<17> [  1   1 -18   6   6 -11 -11  11  -3   2   5   7  -7   1 -12   4   7 -15
   1  -2  -2  -2  -5   0  -9   5  15  -7   2  -8   1   2  -8   4  11   8
  16  -2   4  11  16  -3   4  -3  -6 -10  -4  -6  -3]
<13> [-17  18 -17   3  10  -4  29  -2 -20  27  -2  -7   9 -19 -26  24 -13  -6
   1 -14 -27 -28 -12   2  17  16  15  -3  -4 -34  -5 -19  29 -29  19  11
 -42  10 -41 -10  16  31  31   0  -9  22 -34  10  35]
<19> [-19   2 -13  -8  -9  -6  11  -3   6   0  30  15   5  14 -27 -10  -1   0
 -23   5   1  -6   4 -25  -4   3 -10  16 -20  39  18  28   8  18   8  15
 -29 -26   5 -21  16   3 -16  19   1 -20   5   2  -1]
<19> [ -6  -6 -13  -8 -21 -23  17  -5   4  -7  18  17  11  -8 -19  14  -1   5
   5 -17  20  -5  16   7 -22   9   8  -6 -13  21 -14  -8  15  16  -6  12
  10  22  29  -4  -5 -20   4 -10 -23  -1   2 -17   9]
[ 13  -8  -2   1 -14  -1  15  11   6  -4 -19  12   1   3 -42  -1   2   4
 -20 -14 -10 -17 -15  -9  26  11 -16  16 -20  -2  34  10  16  22  -9  26
 -14  19  18  -5   9 -12 -22   4 -10 -11   7  -9  -3] : <19>
<17> [ 16  -1  -2   9   1  14  -6  -3 -13   3   6  -2 -15  -7  14   3   6  -3
  -9  -7  -8   3  -2   4   8   7  -7  -9  -3 -15  14  -4   5  -8  -7  -2
 -10  -5   0   0   5  -2  10 -18  -2   1  11  -6  -4]
<20> [ -9   4   4 -21  15  -5  17  -7  -7   3 -11  22  -2  15  -3  -8  -3   1
  -3  25 -39 -29   1  -2  21  17 -38  10  26  -8  41 -29  20  -8  20   4
  13 -22  -7  22  -2 -26 -16   9 -13   2 -11  -3  -7]
<12> [ -5 -48 -18  18 -22 -12 -75 -12  -9  13  -7 -13 -13  14 -43   1 -17  27
   3  -2 -13   8  15   6  -2 -23 -19 -25  19   4  27  -5   5  13   8  -9
   5  -7 -13 -17  12  -7  -4   6   7   0 -10  14  24]
[ -6  -5   4  11 -16 -13   0  -7   7   2   3  21  15  -8  -5  11   9  13
   3  15  -6   2 -14   2  -1  -7  16   1   5  -7  17  -2  -6  16 -10  16
 -17 -20   2  13   5   4   2  -2 -16   4 -21  19 -17] : <17>
<4> [ 29   6  15 -11  -7 -50   6   7  24  -2  -4 -35  -2  -6 -13  14   8  -2
   6  29 -27  16   5 -15 -31 -14  -6  23  44  16 -12 -32  -1 -18 -23  35
  26   5  -3  15  -5  10  24  -9  41 -11 -11 -17   5]
<15> [  7   8   7 -14   5  17 -12   2  -3  16   0   9  29  -5   5   1  -4 -27
 -14 -11  -3  13  -1  11   3   0  -1   2  -3  14   8   3   6   0   8   3
   1   4  -2   6 -13  -8  10   6  -8   1   6   7  25]
[-16  -6  -7  15  -5  -1 -24  -1  -1   8 -10  -2   1   3 -17   2  -9  17
  -2   6  -6  -3   4 -16 -11   2   7 -13  -6   4  10 -10 -10   6  13   0
  12  -5  -6   0  -2  12  -6   7  -4 -11  -3   7  16] : <12>
[-13 -26 -14  10   2 -33 -11 -11   0 -23  -9  -3 -45  -6  -1  16  51  46
  45  -7  -9  -5 -12 -20   1 -19  -1  11  -2   1   0  32  -2   0 -15  -9
   3   1  21 -16  -5  19 -43 -16   7   9  -9 -19 -28] : <15>
[ 13  -1  -8 -10   1 -18  24  20  -7   0  28 -15  -3  12  -8   3  -5  28
  -5  -9   5  -1  -2   9  -4 -16  -1 -13 -14  15  -5 -11  -5   5 -12 -10
   9   1  -8 -10  11   2  -1 -12  14   6  -8 -14 -35] : <15>
<12> [ 14  11 -11  -4   3 -21   7  -3  -1 -30   3   6   7 -21   1  -1   8   8
  -4  10  -3  -5  16   7  16   2   7  18  -1  -4  -6   0  10   0 -19 -28
 -15  -4   3   5  12  -3  27  -5   0  -9 -18 -17  -5]
[-31  29  43  19  27  35  35 -18 -16   1 -49   3   0  30  22  12  12  36
   2 -11  51 -12 -14 -16  -7  30   6   8 -17   2   4  44  -9  -4  -9 -24
  31  13  28  48   7   8 -31   9 -24  11  20 -26 -10] : <12>
[ -4 -16  47   1 -15   0   8   1  25 -29  17  17  11  -4   9   5  -6  10
  -5   2  -7   8 -34   6 -11  -4  45  33  -9  -8  -4   0 -24  20 -21  33
  -2 -15 -19  -4   8   7  14  11 -19   8 -33  28 -25] : <17>
[-18   4   4   0 -27 -17   3 -15  13   8  -8  18  -6  10  -8   8   4   6
   9  -1  24  -4   8  22 -21  14  14  -5  -8   0 -20 -10  19  28 -20 -13
  31  20   9  14   8  -9  17   1  11   0  21 -16   3] : <19>
<15> [-16   0  12  18  11 -32 -21 -36 -19 -28   2   8  13   0   2  -2  34   9
  18   9 -18  -3 -22  11  14 -18 -19   8 -11  18 -14  37 -14 -19  -8 -20
   7   6 -20 -15 -23  13 -14  11  13   7   9  17   2]
[ 11  15  -6   6  12   7  27  -2   1   1  -5  -8  15  -1 -14  12   3  -3
  11  -2  -6  -4   7  -2  -4  -1  11  -1 -21  18  20  -9  -7 -17 -18 -19
   4  12 -17   6  20 -10  -7   4 -15  -4  12   4  16] : <13>
<20> [ -2  13  -2  -5   0   1   4  -6   9 -19  10  -5  -9 -10   8   6 -13  -7
   8  -9  -6   0   0   6   9  -6 -20   3   1   7   6  26  11   8  -2   5
 -10  -6 -16 -15  32   5  -3   2  -7  27  -1 -14   4]
[ 25  -2 -11 -13  -5  -1  31  16   4  -3  12   8  15 -16   1  -3  10 -40
  -7   1 -21   7   8 -13   6  -8  18  23  13 -10 -38  -8   5 -19   1   1
   5   7  -3 -16  -8 -10  -7 -12  12  -4 -18 -12  -1] : <12>
[  4 -16  15  -9 -17  11   7  -2  10  -4  10  12   1 -10  13   0  -4   4
   0   6  -7   3 -13   6  -1  -2  16  12  -1 -12  13  -6  -8  10 -12  17
  -9  -6  -9  -8  -3  10   9   5 -17   3 -23  16 -21] : <17>
<13> [ 21   5  12  -5  -7   9   4  11  12  -3  -6 -15  11  -8  -2 -13   5  -6
  10  16   9   6  19   3  -6  -3   4  -2 -19  26   8  -2 -33  16 -24  -6
  40   4  22  -6  15 -25 -20   2  -3 -18  36   5 -13]
[ 14 -11  26 -40  10  25   1   9  11  -6   8 -24  -6   4  16 -12 -32  -2
  -6  -2 -17  -5   9 -10  -1   3  12  27 -18 -10 -19  -4   2   4 -18 -20
   4   4 -26 -28  22   9  -4   5   7  -1  10   1  10] : <17>
[ 11  -9   9   1  -7   4  -3   0  10 -12  -3 -13 -12   9   4  -1  13  -2
   1  19  11  -2   3  -4  -1  -2   5   5   2   7   3   5 -18  10 -15  -8
  25 -13  19  13   1 -20 -12   2  -6  -8  12  10 -15] : <13>
[-16  12  -5   5  15  -3  43   2   8  33 -11 -17  22 -31  13  -7   0   5
  27  -3  14  16  23  -5 -23   3   3   5 -33  33   9  -2 -24  -5  -5  16
   6  18  15 -23   1  -6  -9  -5  -8   8  39 -11  15] : <13>
